C: [ 96  97 126 148  47 113 139 108 172 123 108  91 131 158 141 112 165 204
 142 158 164  89 110 150 118 112 120 147 108 152 164 152 138 124  87 135
  91 130 168 164 121 109]
S: [ 94  98 126 153  55 114 144 108 185 122 116  91 133 159 139  90 165 187
 142 149 165  90 108 156 127 104 119 124 123 157 164 168 139 124  83 131
  91 133 167 149 124 108]
Q: [ 96  97 126 148  47 113 139 108 173 123 108  91 131 158 141 112 165 205
 142 158 164  89 110 150 118 114 119 146 108 153 164 152 139 124  87 135
  91 130 168 164 120 109]
E: [ 97  97 126 154  63 117 145 100 188 121 133  88 134 161 128  84 168 163
 143 159 165  91 106 165 115 100 106 104 120 163 165 166 139 123  91 139
  92 120 170 126 122 116]
J: [ 96  97 126 148  47 113 139 108 172 123 108  91 135 158 141 112 165 204
 142 158 141  89 110 150 118 112 120 147 129 152 164 153 138 124  87 135
  92 130 168 122 121 109]
Z: [ 91  98 128 155  67 134 143 112 205 121 124  89 136 162 137 125 150 176
 141 123 170  91 103 149 134  78 128  90 125 162 163 164 139 130  69 165
  92 109 167 121 124 112]
A: [179  98 123 154  54 113 140 106 205 120 128  92 136 165 131  69 110 179
 144 181 165  92 109 158 141 119 140 128 152 147 164 166 139 116  78 129
  92  83 167 130 127 115]
F: [ 94  98 126 153  55 114 144 107 186 122 116  91 133 159 139  90 165 187
 142 149 165  90 108 156 127 104 120 163 122 157 164 168 139 124  83 131
  91 134 167 149 123 109]
loc: [185] : S, 9
q: [ 96  97 126 148  47 113 139 108 173 123 108  91 131 158 141 112 165 205
 142 158 164  89 110 150 118 114 119 146 108 153 164 152 139 124  87 135
  91 130 168 164 120 109] : Q
q: [179  98 123 154  54 113 140 106 205 120 128  92 136 165 131  69 110 179
 144 181 165  92 109 158 141 119 140 128 152 147 164 166 139 116  78 129
  92  83 167 130 127 115] : A
loc: [181] : A, 20
q: [ 91  98 128 155  67 134 143 112 205 121 124  89 136 162 137 125 150 176
 141 123 170  91 103 149 134  78 128  90 125 162 163 164 139 130  69 165
  92 109 167 121 124 112] : Z
q: [ 96  97 126 148  47 113 139 108 172 123 108  91 135 158 141 112 165 204
 142 158 141  89 110 150 118 112 120 147 129 152 164 153 138 124  87 135
  92 130 168 122 121 109] : J
q: [ 96  97 126 148  47 113 139 108 172 123 108  91 131 158 141 112 165 204
 142 158 164  89 110 150 118 112 120 147 108 152 164 152 138 124  87 135
  91 130 168 164 121 109] : C

D: [ 65 136 154 189 100 175  49  76 122]
N: [119 137 105 178  68 136  35 206 146]
P: [ 78 184 101  84 221  90 147 135  42]
R: [ 71  14  92 162 135 156 116  46  92]
U: [ 83 181 100 161  97 117  72 180 118]
loc: [206] : N, 8
loc: [71] : R, 1
loc: [101] : P, 3
loc: [146] : N, 9
loc: [65] : D, 1

T: [ 56  47 140  94 223  98  97]
H: [157  48 145 155 139  48  59]
L: [ 46  47 140  94 223  98 143]
loc: [56] : T, 1
loc: [155] : H, 4
q: [ 46  47 140  94 223  98 143] : L
loc: [97] : T, 7
loc: [139] : H, 5

K: [123 178 164 128 242 142 160 167 163 140  74 131 121 106  92  73 114 106
 184 144 118  84 142 135 135]
V: [ 83 163 150 155 140 147 117  92  92 101 108 147 121  60 146 151 136 107
 135 100 105  96 106 121 136]
W: [160 107 115 152 104 127 121  99 134 119 151 148 130  95  91 173  67  74
 122 102  88 130 174 184  90]
loc: [173] : W, 16
loc: [73] : K, 16

Zavo: [125 126 139 124 128 140 147 169 137 120 152 126 111 121 128 140 115 129
 148 127 164 157 130 125]
lenan: [125 120 139 124 128 140 147 169  66 120 152 126 111 121 128 140 115 129
 148 127 164 157 130 125]
luko: [142 131 121 187 129  96 100  74 117 154  90 139 165 138 106 125 153 149
 106 150  70  88 142 142]
nenu: [142 131 143 187 129 120 100  74 117 154  90 152 165 138 106 125 153 149
 106 150  70  88 142 174]
ras: [122 151 110 143 152 108 117 108 105 122 119 139 100 139 177 110 136 103
 110 103 110 112 103 102]
momep: [146 150 128 145 139 127  93  66 127 149  72 147 184 143 124 120 167 147
 101 161  67  81 153 169]
loc: [67] : momep, 21
q: [146 150 128 145 139 127  93  66 127 149  72 147 184 143 124 120 167 147
 101 161  67  81 153 169] : momep
q: [122 151 110 143 152 108 117 108 105 122 119 139 100 139 177 110 136 103
 110 103 110 112 103 102] : ras
q: [142 131 143 187 129 120 100  74 117 154  90 152 165 138 106 125 153 149
 106 150  70  88 142 174] : nenu
loc: [177] : ras, 15

G: [151  61 154  88 185  77  83  75  30  83 161 183  56 149 117  77 165 114
  39 162 206  82 163 151 146 145 156 102 198  83  95  81  93 155]
M: [ 92 161 108 157 145 163 114 114  95 164 131 142 152  90 153 116 127 152
 100  97 128 128 130 130 129 123 129 128 127 128 133 126 128 130]
X: [157 104  41 103 112 148 145 145 155 104 165 114 105 154  99 144 170  89
 151 150 113 145 155 157 145 173 147 195 103 144  98 109 141 159]
Y: [ 92 161 108 157 145 163 114 114  95 164 131 142 152  90 153 116 127 152
 100  97 152 115 107  88 105 207 129 139 154 115  41 156 117  88]
loc: [39] : G, 19
loc: [149] : G, 14

Zilu: [131 117 109 167 111]
Pif: [131  46 113 120 137]
feg: [168 117 109 127 111]
loc: [168] : feg, 1
loc: [46] : Pif, 2

tef: [178 119 118 147 109  90 174 111 152 187]
gitir: [ 75 167 113 159 143 166  74 139 118  74]
Bok: [182 109 120 141 109  84 191 111 156 199]
bupa: [146  94 173  92 176 161 138 180  70 135]
naso: [138  88 154  86 173 172 133 177  74 128]
dezer: [ 20 233  42 229  96 188 100  80 157  16]
govi: [188 101 123 119 104  83 197 104 148 195]
seti: [127 140  84 160  76  84 130  73 184 138]
Buk: [ 82 159 116 151 141 172 120 143 109  87]
loc: [135] : bupa, 10
loc: [88] : naso, 2
loc: [90] : tef, 6
loc: [101] : govi, 2
loc: [160] : seti, 4
loc: [86] : naso, 4

sase: [222  94 170 163 149]
pubi: [160 131 174 191 161]
vil: [222  94 213 163 149]
bol: [222  94 170 171 147]
vor: [120  94 213 163 149]
q: [160 131 174 191 161] : pubi
loc: [174] : pubi, 3

zad: [164  59 107  84 130  62 183 143 197 172]
Zuzim: [131 129 124 135 111 139 138 128 134 130]
Dup: [134 127 117 125 133 131 143 130 196 144]
loc: [144] : Dup, 10
loc: [138] : Zuzim, 7
loc: [197] : zad, 9
loc: [124] : Zuzim, 3
loc: [125] : Dup, 4
loc: [59] : zad, 2

bese: [148 138 135 135 110 128 144 100  89 100 148 124 110 131 130 136 104 112
 138 135 147 126 113 137 153 141 139 134 102 130  99 111 106 152 130 126
 144 145 142 132 135 122 125 132 137 124 137 144 134 142 110 141 141 130
 139 121 127 131 130 115 113 134]
nim: [159 150 126 142  71 137 152  79  53  50 131 110 107 146 143 125  91 111
 109 130 130 143  83 142 222 137 158 136  83 135  63 116  87 170 141 120
 139 161 160 133 161 107 144 135 135 103 125 166 147 113  96 123  92  71
 122 147 146 141 148 157 176  72]
dak: [163 119 133 124 153 129 116 139 102 145 190 126  85  88  86 151  79  98
 179 123 187  91 126 138  96 160 115 123  83 111 124  92 119 148 113 125
 161 124 121 137 102 132 129 134 146 133 184 147 116 111  64 130 176 173
 124  99 126 112 123 156 121 150]
tefu: [159 150 126 142  71 137 152  79  53  50 131 110 107 146 143 125  91 111
 109 130 130 143  83 142 222 137 158 136  83  89  63 116  87 170 141 120
 139 161 160 133 161 107 144 135 135 103 125 166 157 165 105 156 122  89
 155 134 132 148 144  92 114 111]
vanab: [150 117 135 122 161 125 116 143 122 159 180 134  97  93  93 150  96 106
 178 127 179  94 140 134  78 154 111 124 101 113 139  99 128 137 114 128
 156 119 117 134  99 137 120 131 142 139 174 133 110 107  83 124 171 178
 120 100 125 109 120 158 122 153]
Mivi: [149 129  87 130  88 155 103 146  94  73  99  95 122 116 113  99  90 128
  81  96 100 146  77 129 226 114 139 110  88 124  87 144 121 138 129 110
 108 133 138 131 148 103 191 132 124  84 131 174 162 141  88 144  98  60
 141 145 145 150 154 128 156  74]
nasas: [112 105  97 112 160 141  79 198 183 172 103 121 143  97  98 110 136 146
 112  99 105 124 138 114 101 109 103 105 144 117 167 152 167  90 114 123
 101  95 101 126 106 131 159 124 117 121 136 124 121  96 118 110 111 117
 109 135 137 123 131 170 166 104]
q: [159 150 126 142  71 137 152  79  53  50 131 110 107 146 143 125  91 111
 109 130 130 143  83 142 222 137 158 136  83 135  63 116  87 170 141 120
 139 161 160 133 161 107 144 135 135 103 125 166 147 113  96 123  92  71
 122 147 146 141 148 157 176  72] : nim

gofes: [147 127  93 132  79  66  16  63  65  83  67 104 133 110 158 186 189 195
 215 186 189 155 157 117 116 112]
Vufop: [187 128 159 155 124 103  79  71  66  55  60  64  80 136 107 135 148 167
 180 187 201 189 194 178 161 149]
zutol: [183 178 139 135 114 106  43  95  53  92  36  87  92  62 133 129 172 171
 213 202 183 202 172 155 176 128]
Sipom: [190 179 151 144 128 104  69  91  62 128  49  72  76  66 127 111 149 170
 203 201 194 190 198 163 183 162]
Liso: [162 173 128 197 128 184 209 152 160 103 140  88  78 100  46  66  53  71
  58  94 133 127 163 193 167 174]
loc: [157] : gofes, 23
loc: [171] : zutol, 18
q: [187 128 159 155 124 103  79  71  66  55  60  64  80 136 107 135 148 167
 180 187 201 189 194 178 161 149] : Vufop
loc: [110] : gofes, 14

gopa: [122  67 187 149 189 121 166 138 138 107  84 122 118  90 177  85 160  75
  94 149 197 111 119 116  94 212 182 127 101  83 133 151 139 174 125 107
 127 135 136 149 124 110 178 180 145 116 189]
gam: [122  67 179 150 189  92 174 164 136 148 126 135 120  76 177 146 154 154
 123 180 188 111 159 116  19 194 110 127 101  72 133 135 127 165  86 104
 127 158  98 163 148 113  92 180 135 116 189]
Divo: [122  66 179 149 204  84 183 135 156 148  80 129  87  79 177 101 154 117
 106 199 134 111 138 114  68 194 179 127  89  83 124 174 127 186 125 107
 148 133 147 149 128 110  92 155 193 116 205]
loc: [160] : gopa, 17
loc: [146] : gam, 16
loc: [126] : gam, 11
loc: [80] : Divo, 11
loc: [120] : gam, 13
loc: [147] : Divo, 39
q: [122  67 179 150 189  92 174 164 136 148 126 135 120  76 177 146 154 154
 123 180 188 111 159 116  19 194 110 127 101  72 133 135 127 165  86 104
 127 158  98 163 148 113  92 180 135 116 189] : gam

sofo: [108  68 108 167 113]
ginot: [128 128 124 127 124]
togi: [109  66 104 166 112]
tose: [128 127 127 128 131]
Gil: [ 90 105  86  95 186]
zezip: [105  70 100 165 105]
fifi: [125 137  17 204 179]
noto: [110 165 105  58  70]
Sak: [108  69 102 167 114]
begu: [110 166 106  59 199]
pobi: [129 126 128 129 124]
loc: [131] : tose, 5
loc: [106] : begu, 3
loc: [69] : Sak, 2
loc: [100] : zezip, 3

didu: [ 33 205  65 192]
Fege: [147 128 108 128]
gune: [ 61  66 135 138]
sotad: [136  84 177  78]
zove: [152 125 106 127]
loc: [205] : didu, 2
loc: [127] : zove, 4
loc: [192] : didu, 4
loc: [147] : Fege, 1
loc: [135] : gune, 3
loc: [65] : didu, 3
loc: [125] : zove, 2

kude: [128 121 122 123 138 134  43  47 145 103 137 122  57  37 105  89 121 126
 129 108  24 129 123 134 132 126]
Dil: [132 128 127 125 118 141 194 120 124 130 126 122  97 184 123 123 117 122
 125 114  35 130 131 132 137 124]
Vutav: [131 172 125 127 128 120 138  96 140 133 115 197 129 106 137 163 133 124
 129 134 130 123 125 137 131 127]
Las: [139  29 125 126 129 139  78  68 136 112 121 110  56 103 115 102 128 129
 130 116  80 129 120 139 132 124]
Rubim: [126  69 132 127 118 146 168 159 113 131 121  57 141 241 139 131 135 127
 122 125 222 123 128 134 128 125]
pomav: [132 128 127 125 118 141 194 120 124 130 126 122  97 184 139 123 123 122
 123 122 136 124 128 130 133 125]
q: [132 128 127 125 118 141 194 120 124 130 126 122  97 184 123 123 117 122
 125 114  35 130 131 132 137 124] : Dil
loc: [140] : Vutav, 9
loc: [89] : kude, 16
q: [126  69 132 127 118 146 168 159 113 131 121  57 141 241 139 131 135 127
 122 125 222 123 128 134 128 125] : Rubim
loc: [43] : kude, 7
loc: [37] : kude, 14

dida: [141  92 130 162 196  90 152  93  89]
Mazib: [ 47 190  50 163 140 174 174 113 180]
Boba: [109 155 104  88 151 131 159  94 127]
kol: [116 163  96 188 222 103 189  60 101]
lisu: [119 114 134 116  99 157 110 147 167]
gidap: [112 150 102 151 148 129 155 102 132]
Mav: [131 102 137  88 189 136  98 161 139]
supo: [101 149 100 156 152 133 164  95 132]
loc: [114] : lisu, 2
loc: [157] : lisu, 6
loc: [162] : dida, 4
loc: [89] : dida, 9
loc: [190] : Mazib, 2
loc: [93] : dida, 8

lubo: [182 116 110 180]
bev: [ 52 192 153  81]
pabi: [128 199 137 114]
lepo: [ 72 131 168  64]
memip: [ 87 192 153 114]
gazi: [130 182  70 132]
Rofep: [ 53 133 169 204]
bep: [115  87 170 137]
tofe: [ 87 133 153 193]
derir: [191 158  54 189]
loc: [54] : derir, 3
loc: [168] : lepo, 3
loc: [180] : lubo, 4
loc: [131] : lepo, 2
loc: [53] : Rofep, 1
loc: [132] : gazi, 4
loc: [128] : pabi, 1

Kos: [138  95 133 130]
pobef: [177 114 132 135]
gariz: [123 131 158 132]
zov: [177 141 134 142]
loc: [142] : zov, 4
loc: [134] : zov, 3
loc: [133] : Kos, 3
loc: [138] : Kos, 1
loc: [131] : gariz, 2
loc: [114] : pobef, 2
loc: [141] : zov, 2

Folog: [180 126  99 206 158 116 117  59 144]
Pof: [171 130  94 208 132  87 112  88 129]
Dele: [178 125 102 201 155 146 118  57 145]
mazad: [155 130 136 193 112 136 112 108 122]
Vese: [173 125 101 206 154 147 117  63 145]
zagid: [161 131  94 206 134 138 112 104 127]
fopa: [170 133  93 199 121 133 112 101 121]
zuvu: [184 127  89 228 146 147 111  61 139]
raz: [170 133  93 199 121 133 117 144 142]
Suv: [179 125 100 205 158 146 118  58 145]
duge: [159 132  96 198 124 135 112 109 123]
fubo: [143 129 114 159 127 132 121 117 127]
loc: [88] : Pof, 8
loc: [134] : zagid, 5
loc: [171] : Pof, 1
loc: [135] : duge, 6
q: [155 130 136 193 112 136 112 108 122] : mazad
loc: [201] : Dele, 4

nanu: [111 148 193 138 143 124  91 116  92 128  21  92  94  86 160 127  75  70
  75 104 143 196  57 135 138]
Bug: [152 145 181 113 146 111  98 105  94 115  30  77  90  92 166 127  97  65
  80 107 130 182  53 127 139]
fiki: [154 138 160  71 152  86 112  92  98 106  51  51  89 107 177 125 137  64
  91 108 106  88  45 110 133]
Fevuk: [152 147 194 141 142 127  88 118  92 129  20  95  93  85 159 127  72  70
  74 104 144  71  58 135 138]
Kuvi: [155 138 161  72 152 108 112  90  99 106  52  50  89 107 177 124 136  65
  90 106 106 157  46 110 131]
Dimi: [152 146 187 127 145 119 107 111  94 123  25  85  93  89 163 127  83  68
  76 105 137 190  56 128 139]
loc: [20] : Fevuk, 11
loc: [57] : nanu, 23
loc: [147] : Fevuk, 2
loc: [155] : Kuvi, 1
loc: [53] : Bug, 23
loc: [116] : nanu, 8
loc: [99] : Kuvi, 9

Tupin: [117  96  71 228  73 189  95  60  80]
sune: [175 158 112 121 118 170 165 108 102]
rilur: [ 83  62 154 150 154  64  78 153 157]
laz: [199 182  81 110  93 191 188 104  84]
ruf: [173  84  79 133  83 175 163  94  88]
Vam: [ 67  89 176 147 178  79  82 174 180]
tikun: [199  80  81 110  93 191 188 104  84]
Gitam: [107 113 104 159 103 109 111  88 108]
Fut: [173 161  79 133  83 175 163  94  88]
loc: [111] : Gitam, 7
loc: [118] : sune, 5

Vav: [136 137 125 126 137 126 152 125 127 136 122 137 126 126]
Kena: [ 94 110  99 105 115  99  93 103 100 112 175 113  97 100]
nonet: [ 36  41 154 152  54 155 150 166 151 126 186  53 156 155]
loc: [151] : nonet, 9
loc: [94] : Kena, 1
loc: [156] : nonet, 13
loc: [93] : Kena, 7
q: [136 137 125 126 137 126 152 125 127 136 122 137 126 126] : Vav

Zibe: [ 71 117 114 128  76 190 146 125 164 104 155 106 114 133 177 156]
muzu: [ 98 122  99 127 184 149 126 106  48 119 135 105 151 141 128  94]
sodop: [118 139 137 102 115  95 152 155 144 138 104 159 136 163 152  78]
zesos: [ 71 126 114 128  76 190 146 125 122 126 155 141  92 145 191  40]
loc: [144] : sodop, 9
loc: [105] : muzu, 12
loc: [191] : zesos, 15
loc: [163] : sodop, 14
loc: [151] : muzu, 13

buru: [141 143 117  99  90 116 100 163 119 141 137 116 125 112 173 103 132 104
 103]
fon: [141 143 117  99  90 118 100 163 119 118 137  70 164 109 185  77 158  79
  49]
mimap: [116 103 129 195 182 146 167 101 131 130  99 127 168 162  75 165 149 165
 152]
Poki: [141 143 117 195  90 118 100 163 119 141  98 116  98 112 173 103 132 104
 103]
loc: [79] : fon, 18
loc: [152] : mimap, 19
loc: [185] : fon, 15
loc: [168] : mimap, 13

buzun: [ 26  15 214 181  24  82]
Sino: [207  25 223  46 223 232]
fedi: [ 75 229  47 213  22  16]
loc: [213] : fedi, 4
loc: [16] : fedi, 6
loc: [26] : buzun, 1
loc: [46] : Sino, 4
loc: [25] : Sino, 2
loc: [214] : buzun, 3
loc: [47] : fedi, 3

Pef: [113 166  99 168 173 178 128  84 183]
bivi: [ 73 160  93 149 158 137 184 117  97]
tunut: [116 159 105 164 163 171 124  88 180]
Mava: [167  97 160  94  89 100  87 162 114]
vub: [168  93 161  94  91 127  88 165 115]
bepi: [126 160 106 163 161 160 110 164 188]
dunaf: [183 165 108 165 165 175 131  88 171]
kapir: [ 75 163  91  72 157 136 178 107  94]
Dufo: [143 104 138  96  96  91 123 164  39]
loc: [105] : tunut, 3
loc: [184] : bivi, 7
loc: [73] : bivi, 1
loc: [123] : Dufo, 7
loc: [126] : bepi, 1
q: [126 160 106 163 161 160 110 164 188] : bepi

bem: [203 107 155 147 135 145 122]
Muko: [ 93 108 155 161 135 150 122]
durus: [231 147  97 146  86  85  92]
loc: [145] : bem, 6
loc: [146] : durus, 4
loc: [161] : Muko, 4
loc: [92] : durus, 7
loc: [231] : durus, 1
loc: [86] : durus, 5
loc: [107] : bem, 2

tede: [ 41 144  97  65  70  78  78 194 162  92 206 141 150  71 159  94  68  93
  78 105  84 123 164 154 127 104 196 193  94 163 158]
vasi: [178 148 172 191 125  90 126 154  91 153 115 104 168 152 175 190 158 178
  75 121 149 181 136 145 141 127  92 105 122 148 148]
Sis: [ 47 143  99  69  73  80  81 190 159  93 201 140 149  76 157  97  71  96
  81 107 160 124 162 153 127 105 191 188  96 161 157]
rozi: [ 54 142 102  75  77  84  84 185 157  97 194 139 147  80 155  99  76  98
  84  48  90 125 159 150 127 107 186 183  98 158 154]
loc: [168] : vasi, 13
loc: [115] : vasi, 11
loc: [47] : Sis, 1
q: [ 41 144  97  65  70  78  78 194 162  92 206 141 150  71 159  94  68  93
  78 105  84 123 164 154 127 104 196 193  94 163 158] : tede
q: [178 148 172 191 125  90 126 154  91 153 115 104 168 152 175 190 158 178
  75 121 149 181 136 145 141 127  92 105 122 148 148] : vasi

gis: [127 150 113 137 114 141 143 143 136]
sipi: [127 150 113 137 114 141 143 131 144]
loro: [145 157 127 126 104 140 120 133 137]
tep: [127 150 113 137 114 141 143 155 159]
loc: [104] : loro, 5
loc: [144] : sipi, 9

